Below are the code and all the weights of a small trained network. Each question names an input and a target symbol and asks about switching units off, where a switched-off unit gives its printed mean instead of its output.

import numpy as np


def w(rows, s, z=0):
    codes = np.array(rows[::2]) - 128.0
    scale = np.full(codes.shape[1], s)
    scale[-1] = z or s
    return codes * scale


def f(y):
    return np.maximum(y, 0)


def softmax(a):
    e = np.exp(a - a.max(-1, keepdims=True))
    return e / e.sum(-1, keepdims=True)


def log_softmax(a):
    a = a - a.max(-1, keepdims=True)
    return a - np.log(np.exp(a).sum(-1, keepdims=True))


def net(x, mask):
    ids = ['ΓΞΠΨαβδεθλμστφω'.index(c) for c in x.split()]
    T = len(ids)
    res = E[ids] + P[:T]
    u = 0
    for l in range(3):
        r = res
        for j in range(2):
            rows = slice(2 * j, 2 * j + 2)
            q, k, v = (r @ M[l][rows].T for M in (Q, K, V))
            z = softmax(np.where(np.tri(T) > 0, q @ k.T / 2**0.5, -1e9)) @ v
            o = O[l][rows]
            res = res + np.where(mask[u + j], z, o[:, -1]) @ o[:, :-1]
        u += 2
        y = f(res @ A[l][:, :-1].T + A[l][:, -1])
        res = res + np.where(mask[u : u + 4], y, B[l][:, -1]) @ B[l][:, :-1]
        u += 4
    return log_softmax(res[-1] @ U[:, :-1].T + U[:, -1])


Q, K, V, O, A, B = {}, {}, {}, {}, {}, {}
E = w([
[56,136,82,114,110,127,58,141,65,192,178,127],'Γ',
[62,120,136,139,64,128,104,106,68,145,105,163],'Ξ',
[142,49,138,103,67,213,179,109,154,193,176,62],'Π',
[100,93,156,167,84,125,129,92,103,163,111,239],'Ψ',
[125,88,111,163,27,141,138,141,120,175,76,193],'α',
[162,107,208,89,47,204,78,132,92,193,216,74],'β',
[169,71,172,149,72,149,110,66,127,220,179,189],'δ',
[177,113,138,135,157,157,63,130,93,178,163,239],'ε',
[131,89,109,61,168,180,192,2,154,121,138,115],'θ',
[169,185,229,153,65,70,124,113,74,209,184,138],'λ',
[106,157,112,83,146,101,131,165,218,105,117,170],'μ',
[152,119,133,103,78,176,66,143,74,115,84,184],'σ',
[203,43,170,139,162,92,103,70,123,127,90,86],'τ',
[166,193,44,124,99,47,91,27,94,93,148,141],'φ',
[103,115,58,119,57,162,78,166,71,158,103,130],'ω',
],0.0053)
P = w([
[62,120,240,219,137,204,33,143,121,105,98,98],'0',
[164,62,76,222,83,144,29,62,205,186,143,193],'1',
[49,108,212,137,133,157,30,123,107,119,76,101],'2',
[191,88,105,150,81,127,87,84,179,135,170,179],'3',
[85,138,180,96,145,143,63,104,95,157,74,106],'4',
[202,99,107,102,80,106,133,95,160,117,192,180],'5',
[105,157,161,69,157,128,104,106,79,185,82,109],'6',
[210,98,103,72,80,84,172,101,141,104,213,190],'7',
[125,167,136,39,160,109,137,108,63,204,76,117],'8',
[214,84,93,43,78,68,209,118,113,103,225,202],'9',
[150,184,124,4,153,115,182,91,27,190,74,131],'10',
],0.0034)
Q[0] = w([
[106,116,167,4,109,84,70,70,111,163,88,140],'L0H1',
[56,183,128,87,157,126,148,186,137,121,95,152],'L0H1',
[161,190,176,188,56,48,89,158,61,153,148,116],'L0H2',
[120,175,78,106,145,50,92,102,150,90,89,192],'L0H2',
],0.03)
K[0] = w([
[206,4,139,114,137,50,156,96,32,69,162,96],'L0H1',
[99,164,91,36,100,116,173,202,148,150,151,210],'L0H1',
[137,189,151,171,29,78,50,145,40,159,144,159],'L0H2',
[114,217,75,156,173,48,135,154,147,59,106,180],'L0H2',
],0.026)
V[0] = w([
[62,106,123,148,102,130,101,135,155,100,186,151],'L0H1',
[119,180,129,105,156,110,121,187,240,139,97,140],'L0H1',
[150,210,107,7,116,147,187,147,111,205,86,148],'L0H2',
[110,151,111,76,62,126,188,138,105,85,216,193],'L0H2',
],0.011)
O[0] = w([
[150,219,142,167,129,167,140,106,187,134,117,105,120],'L0H1',
[176,185,128,160,122,140,172,124,95,49,133,102,4],'L0H1',
[45,1,164,87,103,101,86,140,96,124,149,123,137],'L0H2',
[93,84,121,192,128,132,53,126,181,136,113,127,134],'L0H2',
],0.0045,0.0014)
A[0] = w([
[8,181,55,179,169,163,111,195,34,159,118,40,15],'L0N1',
[98,140,129,148,100,158,140,147,85,137,37,147,34],'L0N2',
[14,122,178,211,159,114,137,114,77,117,112,134,7],'L0N3',
[154,155,82,86,139,91,184,107,134,81,146,129,13],'L0N4',
],0.017,0.002)
B[0] = w([
[173,168,83,5,72,134,121,117,179,120,97,72,174],'L0N1',
[150,107,117,165,104,168,169,151,99,130,100,136,214],'L0N2',
[63,154,145,160,125,66,148,81,158,183,88,142,183],'L0N3',
[137,128,204,82,150,149,209,176,119,168,131,151,255],'L0N4',
],0.015,0.00087)
Q[1] = w([
[40,120,122,179,148,120,49,165,139,90,110,85],'L1H1',
[128,91,221,94,182,121,76,93,108,114,60,56],'L1H1',
[186,61,121,201,90,137,118,98,29,234,175,107],'L1H2',
[86,159,148,4,157,99,48,151,193,186,85,134],'L1H2',
],0.028)
K[1] = w([
[134,102,137,99,139,108,136,5,2,199,128,38],'L1H1',
[127,17,131,55,104,56,145,134,62,158,154,146],'L1H1',
[147,80,132,155,153,142,5,81,20,203,84,90],'L1H2',
[101,94,174,130,167,101,67,218,232,55,164,205],'L1H2',
],0.025)
V[1] = w([
[237,103,169,168,143,5,98,166,126,118,33,96],'L1H1',
[130,80,120,101,200,190,150,43,137,80,70,130],'L1H1',
[166,169,119,146,100,126,141,114,108,106,146,120],'L1H2',
[101,99,112,88,138,110,131,159,113,147,124,156],'L1H2',
],0.017)
O[1] = w([
[151,133,134,153,113,2,152,224,96,99,120,155,170],'L1H1',
[82,88,112,97,156,166,178,138,151,40,156,169,255],'L1H1',
[108,112,102,97,119,118,112,141,127,137,133,138,10],'L1H2',
[159,169,129,154,129,128,131,149,134,96,116,125,163],'L1H2',
],0.0084,0.0008)
A[1] = w([
[152,60,54,201,66,93,39,78,182,70,168,146,218],'L1N1',
[104,172,173,158,170,202,12,174,36,74,92,125,4],'L1N2',
[109,247,164,226,167,166,91,155,145,8,99,71,117],'L1N3',
[89,149,241,72,187,157,176,171,71,117,113,65,86],'L1N4',
],0.016,0.0024)
B[1] = w([
[134,107,60,139,129,34,48,87,174,62,170,117,231],'L1N1',
[133,208,130,116,173,157,9,201,101,137,111,182,156],'L1N2',
[236,131,105,152,125,161,134,15,31,195,111,72,168],'L1N3',
[77,148,139,82,185,69,158,172,76,105,143,73,252],'L1N4',
],0.012,0.0039)
Q[2] = w([
[143,58,117,179,149,98,7,148,220,75,186,126],'L2H1',
[66,132,108,100,147,116,19,195,150,176,50,132],'L2H1',
[203,166,151,126,30,128,229,207,55,188,40,153],'L2H2',
[133,67,88,100,165,72,67,80,105,69,152,118],'L2H2',
],0.02)
K[2] = w([
[62,124,174,67,165,148,163,138,39,144,154,59],'L2H1',
[98,147,148,113,164,155,36,165,74,193,116,126],'L2H1',
[196,95,176,145,107,179,253,181,189,142,97,188],'L2H2',
[148,118,69,122,96,87,76,82,113,89,142,102],'L2H2',
],0.023)
V[2] = w([
[36,75,192,119,71,52,93,142,94,227,133,61],'L2H1',
[114,115,125,51,155,110,153,125,3,170,170,145],'L2H1',
[72,91,189,131,143,78,188,79,152,183,85,152],'L2H2',
[112,203,17,190,116,90,178,90,95,164,136,191],'L2H2',
],0.0051)
O[2] = w([
[2,171,210,136,57,106,109,126,199,160,137,112,150],'L2H1',
[145,58,121,158,68,103,8,136,171,95,154,173,228],'L2H1',
[29,123,133,109,142,80,245,107,148,121,98,138,24],'L2H2',
[210,40,27,167,109,132,168,55,148,119,156,107,248],'L2H2',
],0.0022,0.0019)
A[2] = w([
[209,99,227,103,111,158,183,114,194,156,204,161,254],'L2N1',
[93,92,118,170,45,204,146,161,86,112,27,142,123],'L2N2',
[190,73,194,198,172,161,145,125,180,142,89,252,232],'L2N3',
[113,41,152,181,36,236,158,222,116,123,112,26,129],'L2N4',
],0.017,0.0034)
B[2] = w([
[119,82,158,118,7,125,148,205,70,100,173,111,254],'L2N1',
[77,136,56,176,114,107,149,149,76,48,66,117,197],'L2N2',
[196,122,170,115,147,188,158,36,176,169,142,228,228],'L2N3',
[205,92,182,157,195,145,141,168,217,172,160,37,162],'L2N4',
],0.013,0.0036)
U = w([
[141,104,81,146,133,85,75,83,190,102,150,132,254],'Γ',
[68,148,102,149,82,131,157,112,121,127,85,106,62],'Ξ',
[151,187,99,39,85,142,140,117,173,159,104,113,25],'Π',
[104,131,131,145,136,119,190,68,141,146,108,160,59],'Ψ',
[99,167,146,116,127,183,45,176,120,160,125,119,121],'α',
[108,121,155,112,144,63,173,254,94,89,136,145,138],'β',
[190,152,129,124,169,134,140,44,17,171,97,71,176],'δ',
[120,109,162,140,160,163,128,133,182,178,143,90,112],'ε',
[162,154,144,104,183,152,122,124,149,156,134,173,66],'θ',
[171,86,134,135,51,153,136,112,126,124,165,153,116],'λ',
[161,144,85,110,116,158,131,173,160,114,97,89,38],'μ',
[149,118,132,183,156,143,167,133,142,119,119,120,48],'σ',
[136,135,101,134,153,174,107,165,104,101,96,164,85],'τ',
[78,156,188,185,112,82,131,125,155,218,84,131,149],'φ',
[34,108,130,92,165,202,146,93,138,95,142,121,127],'ω',
],0.0073,0.0056)

Each question gives the input, a string of symbols that net reads in full, and the target symbol t.
The units are the heads (2 rows each of Q, K, V and O) and the neurons (one row each of A and B). Each row of codes is followed by its name. A weight is (code - 128) times the scale printed after its matrix; where a second scale follows, it is the last column's (O, A, B and U).
mask holds one flag per unit, layer by layer, with each layer's heads first. A switched-off unit (its flag False) gives its mean, the last column of its rows in O or B, instead of its output. The means were averaged over made-up inputs and are rounded, as every weight is.
A unit's drop is (log p(t) with every unit on - log p(t) with that unit switched off) / (log p(t) with every unit on - log p(t) with every unit switched off).
The circuit of an input: a set's keep is (log p(t) with only the set's units on - log p(t) with every unit switched off) / (log p(t) with every unit on - log p(t) with every unit switched off). Starting from the 12 units with the biggest drops (on a tie, the unit counted first), units are removed one at a time, each time the one whose removal leaves the highest keep (on an exact tie, the one counted first), for as long as the keep stays at least 0.8.
units of the circuit, in order: the units of the circuit, biggest drop first
unit that matters most: the unit with the biggest drop
k most important neurons: the k neurons with the biggest drops, biggest first
top k neurons in layer l: the k neurons of layer l with the biggest drops, biggest first
which heads matter: for each layer, one digit per head in row order, 1 if its drop is at least 0.15 and else 0, layers parted by /
input μ β τ Ξ θ μ λ λ, target λ: 2 most important neurons	L1N4, L2N1
input β μ μ ε, target Γ: units of the circuit, in order	L1N1, L0N4
input θ τ μ φ μ β β μ μ, target δ: top neuron in layer 0	L0N4
input θ μ Ψ θ λ τ, target Γ: units of the circuit, in order	L1N1, L0N4
input ε τ σ τ μ μ μ τ δ, target λ: 3 most important neurons	L1N4, L2N1, L2N3
input δ Π τ λ μ μ Ξ ε, target Γ: units of the circuit, in order	L1N1, L0N4, L0H2
input μ θ Π μ β λ, target Γ: units of the circuit, in order	L0H2, L1N1, L0N4
input τ τ μ μ θ β μ, target ω: which heads matter	01 / 10 / 00
input λ β μ β ω θ μ τ, target Γ: units of the circuit, in order	L0H1, L1N1, L0N4
input λ σ Π λ μ Π μ μ μ θ θ, target ω: units of the circuit, in order	L0H2, L1H1, L0H1
input θ β λ ε μ ω θ θ φ β, target λ: units of the circuit, in order	L2N1, L0N4, L1N4
input μ θ μ Π, target Γ: which heads matter	01 / 00 / 00
input Π ω λ ω σ Π θ τ μ μ, target λ: top 2 neurons in layer 1	L1N4, L1N1
input μ τ μ τ, target λ: unit that matters most	L0H2
input φ φ θ α φ θ μ μ β, target α: which heads matter	01 / 11 / 00
input θ τ μ τ λ λ τ β μ φ, target Γ: units of the circuit, in order	L0H2, L1N1
input θ τ τ μ μ Ξ μ τ, target β: 2 most important neurons	L0N4, L2N1
input μ θ Ξ Ψ τ θ ε, target θ: 2 most important neurons	L2N3, L1N2
input Γ μ φ μ Ξ μ δ φ, target λ: which heads matter	11 / 00 / 00
input θ σ μ δ σ μ τ μ ε θ, target λ: unit that matters most	L0H2
input δ μ μ μ μ σ ε τ α, target σ: which heads matter	00 / 00 / 00
input μ σ μ Ξ, target Γ: which heads matter	00 / 00 / 00
input τ μ μ Ψ μ φ θ τ, target λ: which heads matter	11 / 00 / 00
input μ τ μ θ λ, target φ: top 3 neurons in layer 0	L0N3, L0N4, L0N2
input τ μ β θ φ φ ω β, target λ: which heads matter	00 / 00 / 00
input μ δ θ θ Π μ Π μ μ μ μ, target δ: which heads matter	11 / 01 / 00
input Π τ μ μ Ξ β, target Γ: units of the circuit, in order	L1N1, L0H2, L0N4
input θ Ξ θ μ, target Γ: units of the circuit, in order	L0H2, L1N1, L0N4
input μ β μ Ψ, target Γ: units of the circuit, in order	L1N1, L0N4
